Below is a small trained network, with its code and all its weights. Each question gives an input and a class and asks what happens when units are switched off, that is, made to give their printed mean instead of their output.

import numpy as np


def w(rows, s, z=0):
    codes = np.array(rows[::2]) - 128.0
    scale = np.full(codes.shape[1], s)
    scale[-1] = z or s
    return codes * scale


def f(y):
    return y / 2 * (1 + np.tanh(0.7978845608 * (y + 0.044715 * y**3)))


def log_softmax(a):
    a = a - a.max(-1, keepdims=True)
    return a - np.log(np.exp(a).sum(-1, keepdims=True))


def net(x, mask):
    res = np.array(x, float).reshape(1, 7) / 4 @ E
    y = f(res @ A[0][:, :-1].T + A[0][:, -1])
    res = res + np.where(mask, y, B[0][:, -1]) @ B[0][:, :-1]
    return log_softmax(res[-1] @ U[:, :-1].T + U[:, -1])


A, B = {}, {}
E = w([
[130,57,76,63,182,77,98,115],'x0',
[111,84,150,152,59,107,54,132],'x1',
[74,58,127,120,125,122,202,254],'x2',
[160,27,132,206,163,143,154,103],'x3',
[126,127,130,128,132,131,125,130],'x4',
[111,56,123,86,107,217,153,90],'x5',
[193,130,51,134,127,177,86,183],'x6',
],0.0073)
A[0] = w([
[194,117,60,114,106,171,100,163,135],'n1',
[151,177,110,82,227,182,211,98,111],'n2',
[79,80,156,119,85,136,71,179,211],'n3',
[139,46,119,222,185,179,135,75,123],'n4',
[167,167,112,152,110,120,88,52,64],'n5',
[199,149,64,135,127,167,85,160,88],'n6',
[139,85,77,53,155,56,101,90,80],'n7',
[88,189,114,44,86,139,111,142,3],'n8',
[76,173,108,42,107,146,79,117,223],'n9',
[158,145,116,219,163,47,122,141,86],'n10',
[65,110,195,95,137,81,168,71,81],'n11',
[127,193,172,206,58,199,162,132,55],'n12',
[104,69,123,71,85,255,142,66,34],'n13',
[80,132,182,130,119,57,171,42,142],'n14',
[158,138,133,109,136,147,70,34,25],'n15',
[126,96,154,138,56,122,43,103,90],'n16',
[99,86,142,136,66,121,33,123,36],'n17',
],0.0079,0.0029)
B[0] = w([
[101,121,103,162,135,213,109,122,220],'n1',
[111,140,132,223,137,71,175,53,245],'n2',
[111,160,141,160,172,135,208,108,226],'n3',
[148,142,194,47,64,169,149,87,248],'n4',
[80,107,129,124,140,106,194,207,217],'n5',
[139,132,107,185,97,181,83,162,204],'n6',
[114,90,132,81,216,135,71,106,216],'n7',
[179,77,120,75,18,121,134,96,182],'n8',
[152,135,229,104,123,166,142,109,254],'n9',
[136,182,170,67,82,106,98,152,192],'n10',
[136,116,42,161,113,211,83,150,202],'n11',
[115,41,95,52,250,124,61,87,230],'n12',
[143,216,145,127,136,30,49,235,233],'n13',
[154,138,103,179,109,196,79,180,238],'n14',
[80,86,108,121,126,131,207,182,207],'n15',
[143,155,119,176,153,104,170,85,184],'n16',
[143,128,82,172,127,84,130,55,166],'n17',
],0.018,0.004)
U = w([
[120,140,144,137,135,147,130,118,246],'0',
[135,125,83,186,95,212,83,144,81],'1',
[105,65,109,66,203,108,79,81,99],'2',
[142,211,147,119,105,38,76,184,112],'3',
[32,78,116,117,109,123,255,206,115],'4',
[179,118,172,80,45,157,151,63,87],'5',
[139,156,102,212,129,75,158,33,104],'6',
],0.0093,0.013)

Each question gives the input, the list of numbers given to net, and the class t.
The units are the neurons (one row each of A and B). Each row of codes is followed by its name. A weight is (code - 128) times the scale printed after its matrix; where a second scale follows, it is the last column's (A, B and U).
mask holds one flag per neuron, in row order. A switched-off neuron (its flag False) gives its mean, the last column of its row in B, instead of its output. The means were averaged over made-up inputs and are rounded, as every weight is.
A unit's drop is (log p(t) with every unit on - log p(t) with that unit switched off) / (log p(t) with every unit on - log p(t) with every unit switched off).
The circuit of an input: a set's keep is (log p(t) with only the set's units on - log p(t) with every unit switched off) / (log p(t) with every unit on - log p(t) with every unit switched off). Starting from the 12 units with the biggest drops (on a tie, the unit counted first), units are removed one at a time, each time the one whose removal leaves the highest keep (on an exact tie, the one counted first), for as long as the keep stays at least 0.8.
units of the circuit, in order: the units of the circuit, biggest drop first
unit that matters most: the unit with the biggest drop
k most important neurons: the k neurons with the biggest drops, biggest first
drop when u is switched off: that unit's drop, to one decimal
input [-2,3,4,-3,-3,6,1], class 3: unit that matters most : n13
input [6,3,7,-2,-5,-4,-7], class 1: units of the circuit, in order : (n11, n14)
input [-7,-8,-1,-2,-4,2,-7], class 6: 2 most important neurons : (n2, n7)
input [5,-1,5,-7,-4,3,5], class 5: units of the circuit, in order : (n8, n9)
input [1,6,-3,-7,5,-5,-4], class 5: 4 most important neurons : (n8, n9, n13, n2)
input [-1,-6,-2,3,4,-2,5], class 6: 2 most important neurons : (n2, n14)
input [-3,-2,-7,-7,1,6,0], class 4: 2 most important neurons : (n15, n5)
input [1,-6,7,7,7,1,8], class 1: 4 most important neurons : (n1, n6, n9, n5)
input [-8,0,4,6,1,-5,-8], class 1: 3 most important neurons : (n14, n11, n7)
input [-1,8,6,6,-2,-8,5], class 3: 2 most important neurons : (n10, n2)
input [-1,4,-6,-8,-4,-7,-6], class 5: 2 most important neurons : (n8, n9)
input [4,-2,-8,-1,-5,-5,-3], class 4: 2 most important neurons : (n15, n5)
input [8,8,-4,-4,-2,-8,-1], class 2: 3 most important neurons : (n7, n13, n2)
input [-3,4,1,2,2,-6,4], class 3: unit that matters most : n10
input [-8,7,3,-2,6,3,-3], class 2: 2 most important neurons : (n12, n2)
input [-3,2,-1,1,2,2,-4], class 1: 4 most important neurons : (n14, n11, n2, n7)
input [5,2,2,-4,-3,6,7], class 1: 3 most important neurons : (n1, n6, n12)
input [7,3,1,-5,3,8,6], class 3: 3 most important neurons : (n13, n12, n11)
input [6,7,1,-7,2,1,0], class 5: 3 most important neurons : (n9, n8, n12)
input [2,-5,2,-3,7,0,8], class 1: unit that matters most : n6
input [4,-3,1,-5,-2,3,3], class 5: units of the circuit, in order : (n9, n8)
input [3,3,-8,6,-7,8,5], class 3: drop when n3 is switched off : 0.1
input [4,3,1,0,0,8,4], class 3: drop when n3 is switched off : 0.0
input [3,0,-2,-8,-2,3,1], class 5: drop when n9 is switched off : 0.1
input [-8,6,-8,0,1,-8,7], class 2: drop when n12 is switched off : 1.7
